Here is a tiny trained network, its code and every weight. The questions are about switching its units off for an input and a target symbol, where a switched-off unit gives its printed mean instead of its output.

import numpy as np


def w(rows, s, z=0):
    codes = np.array(rows[::2]) - 128.0
    scale = np.full(codes.shape[1], s)
    scale[-1] = z or s
    return codes * scale


def norm(h):
    return h / np.sqrt((h * h).mean(-1, keepdims=True) + 1e-5)


def f(y):
    return np.maximum(y, 0)


def softmax(a):
    e = np.exp(a - a.max(-1, keepdims=True))
    return e / e.sum(-1, keepdims=True)


def log_softmax(a):
    a = a - a.max(-1, keepdims=True)
    return a - np.log(np.exp(a).sum(-1, keepdims=True))


def net(x, mask):
    ids = ['αβγδηθλμξσφω'.index(c) for c in x.split()]
    T = len(ids)
    res = E[ids] + P[:T]
    u = 0
    for l in range(2):
        r = norm(res)
        for j in range(3):
            rows = slice(2 * j, 2 * j + 2)
            q, k, v = (r @ M[l][rows].T for M in (Q, K, V))
            z = softmax(np.where(np.tri(T) > 0, q @ k.T / 2**0.5, -1e9)) @ v
            o = O[l][rows]
            res = res + np.where(mask[u + j], z, o[:, -1]) @ o[:, :-1]
        u += 3
        y = f(norm(res) @ A[l][:, :-1].T + A[l][:, -1])
        res = res + np.where(mask[u : u + 4], y, B[l][:, -1]) @ B[l][:, :-1]
        u += 4
    return log_softmax(norm(res)[-1] @ U[:, :-1].T + U[:, -1])


Q, K, V, O, A, B = {}, {}, {}, {}, {}, {}
E = w([
[125,191,100],'α',
[143,239,32],'β',
[151,231,73],'γ',
[148,115,112],'δ',
[114,70,111],'η',
[121,177,112],'θ',
[196,70,165],'λ',
[168,165,106],'μ',
[145,153,117],'ξ',
[144,111,114],'σ',
[165,104,165],'φ',
[110,7,195],'ω',
],0.02)
P = w([
[50,248,147],'0',
[254,139,71],'1',
[252,100,95],'2',
[224,107,98],'3',
[202,107,100],'4',
[232,92,80],'5',
[229,79,77],'6',
[208,102,98],'7',
[209,99,91],'8',
[194,91,93],'9',
[188,84,83],'10',
[176,86,103],'11',
],0.0035)
Q[0] = w([
[133,96,107],'0.h0',
[164,144,181],'0.h0',
[199,101,4],'0.h1',
[199,113,70],'0.h1',
[117,204,94],'0.h2',
[170,134,128],'0.h2',
],0.031)
K[0] = w([
[93,160,124],'0.h0',
[160,120,187],'0.h0',
[126,170,1],'0.h1',
[89,170,49],'0.h1',
[103,204,73],'0.h2',
[171,101,91],'0.h2',
],0.029)
V[0] = w([
[14,83,130],'0.h0',
[254,120,242],'0.h0',
[177,93,197],'0.h1',
[199,172,187],'0.h1',
[109,139,4],'0.h2',
[54,231,38],'0.h2',
],0.011)
O[0] = w([
[109,190,190,15],'0.h0',
[245,153,93,120],'0.h0',
[75,102,172,2],'0.h1',
[113,82,108,144],'0.h1',
[98,31,95,209],'0.h2',
[36,3,147,183],'0.h2',
],0.012,0.0072)
A[0] = w([
[177,20,201,48],'0.n0',
[123,234,149,125],'0.n1',
[4,214,140,1],'0.n2',
[93,129,29,141],'0.n3',
],0.013,0.0024)
B[0] = w([
[201,66,87,164],'0.n0',
[143,3,90,176],'0.n1',
[45,189,148,137],'0.n2',
[253,183,115,254],'0.n3',
],0.013,0.0079)
Q[1] = w([
[125,96,5],'1.h0',
[177,133,54],'1.h0',
[177,208,114],'1.h1',
[93,199,85],'1.h1',
[195,202,126],'1.h2',
[172,117,133],'1.h2',
],0.03)
K[1] = w([
[135,157,3],'1.h0',
[159,176,55],'1.h0',
[82,189,156],'1.h1',
[33,162,119],'1.h1',
[39,184,182],'1.h2',
[117,99,171],'1.h2',
],0.027)
V[1] = w([
[166,194,58],'1.h0',
[96,95,65],'1.h0',
[171,127,9],'1.h1',
[58,189,61],'1.h1',
[103,108,136],'1.h2',
[126,32,227],'1.h2',
],0.014)
O[1] = w([
[23,97,167,239],'1.h0',
[123,212,138,169],'1.h0',
[202,87,63,250],'1.h1',
[109,136,53,87],'1.h1',
[119,105,103,131],'1.h2',
[152,3,109,132],'1.h2',
],0.012,0.011)
A[1] = w([
[67,174,45,99],'1.n0',
[216,32,95,246],'1.n1',
[112,28,157,206],'1.n2',
[254,89,210,210],'1.n3',
],0.011,0.0011)
B[1] = w([
[91,157,200,152],'1.n0',
[1,122,170,249],'1.n1',
[104,134,188,168],'1.n2',
[229,162,181,181],'1.n3',
],0.014,0.015)
U = w([
[103,111,174,78],'α',
[87,144,58,140],'β',
[147,109,88,62],'γ',
[155,76,144,77],'δ',
[79,168,183,232],'η',
[108,128,165,71],'θ',
[134,147,141,138],'λ',
[160,101,135,86],'μ',
[153,84,142,105],'ξ',
[147,62,172,108],'σ',
[171,142,145,254],'φ',
[141,110,251,154],'ω',
],0.018,0.0047)

Each question gives the input, a string of symbols that net reads in full, and the target symbol t.
The units are the heads (2 rows each of Q, K, V and O) and the neurons (one row each of A and B). Each row of codes is followed by its name. A weight is (code - 128) times the scale printed after its matrix; where a second scale follows, it is the last column's (O, A, B and U).
mask holds one flag per unit, layer by layer, with each layer's heads first. A switched-off unit (its flag False) gives its mean, the last column of its rows in O or B, instead of its output. The means were averaged over made-up inputs and are rounded, as every weight is.
A unit's drop is (log p(t) with every unit on - log p(t) with that unit switched off) / (log p(t) with every unit on - log p(t) with every unit switched off).
The circuit of an input: a set's keep is (log p(t) with only the set's units on - log p(t) with every unit switched off) / (log p(t) with every unit on - log p(t) with every unit switched off). Starting from the 12 units with the biggest drops (on a tie, the unit counted first), units are removed one at a time, each time the one whose removal leaves the highest keep (on an exact tie, the one counted first), for as long as the keep stays at least 0.8.
circuit, biggest first: the units of the circuit, biggest drop first
k most important neurons: the k neurons with the biggest drops, biggest first
top k neurons in layer l: the k neurons of layer l with the biggest drops, biggest first
heads that matter: for each layer, one digit per head in row order, 1 if its drop is at least 0.15 and else 0, layers parted by /
drop when u is switched off: that unit's drop, to one decimal
input η β σ η, target η: heads that matter	101 / 010
input β σ β η γ λ η β β γ δ, target β: heads that matter	101 / 000
input η γ α β η γ, target η: heads that matter	100 / 001
input φ α λ γ φ λ ξ β η φ ξ σ, target φ: heads that matter	001 / 000
input ω η γ, target ω: heads that matter	001 / 010
input η η ξ β γ γ η δ, target η: circuit, biggest first	(1.h1 0.h0 0.h2)
input β β η ω η ξ δ γ σ, target β: heads that matter	101 / 000
input η ξ δ η β η ω β δ δ, target η: circuit, biggest first	(0.h0 0.h2 1.h1)
input β θ β σ θ γ σ β ω, target ω: heads that matter	001 / 000
input η λ ω φ γ μ σ ξ μ β β σ, target η: top 2 neurons in layer 0	(0.n3 0.n2)
input β φ η δ β α φ ω, target ω: circuit, biggest first	(0.h2 0.h1)
input η λ ω β φ ω α, target ω: 2 most important neurons	(0.n1 0.n3)
input δ ξ β η η γ η φ, target φ: heads that matter	001 / 000
input η γ α ω γ β η σ α η, target η: circuit, biggest first	(1.h1 0.h0 0.h2)
input φ μ η θ η η η η η β δ, target φ: heads that matter	001 / 001
input ξ ω β ω μ, target ω: circuit, biggest first	(0.h0 1.h0)
input ω λ β σ δ, target ω: 3 most important neurons	(0.n1 0.n3 1.n3)
input η β δ α β σ, target η: circuit, biggest first	(0.h0 1.h1 0.h2)
input ω θ γ β σ, target ω: heads that matter	111 / 111
input φ ξ γ θ ξ φ η, target φ: top neuron in layer 1	(1.n1)
input β φ φ β β δ δ μ η β η, target β: heads that matter	101 / 010
input ω α β μ σ, target ω: drop when 0.h1 is switched off	0.3
input δ β β ω γ θ λ, target φ: drop when 0.h2 is switched off	1.0
input ω ξ α η φ β β λ η β μ δ, target ω: drop when 1.h1 is switched off	0.9
input β β β η ω σ, target β: drop when 0.n1 is switched off	1.5
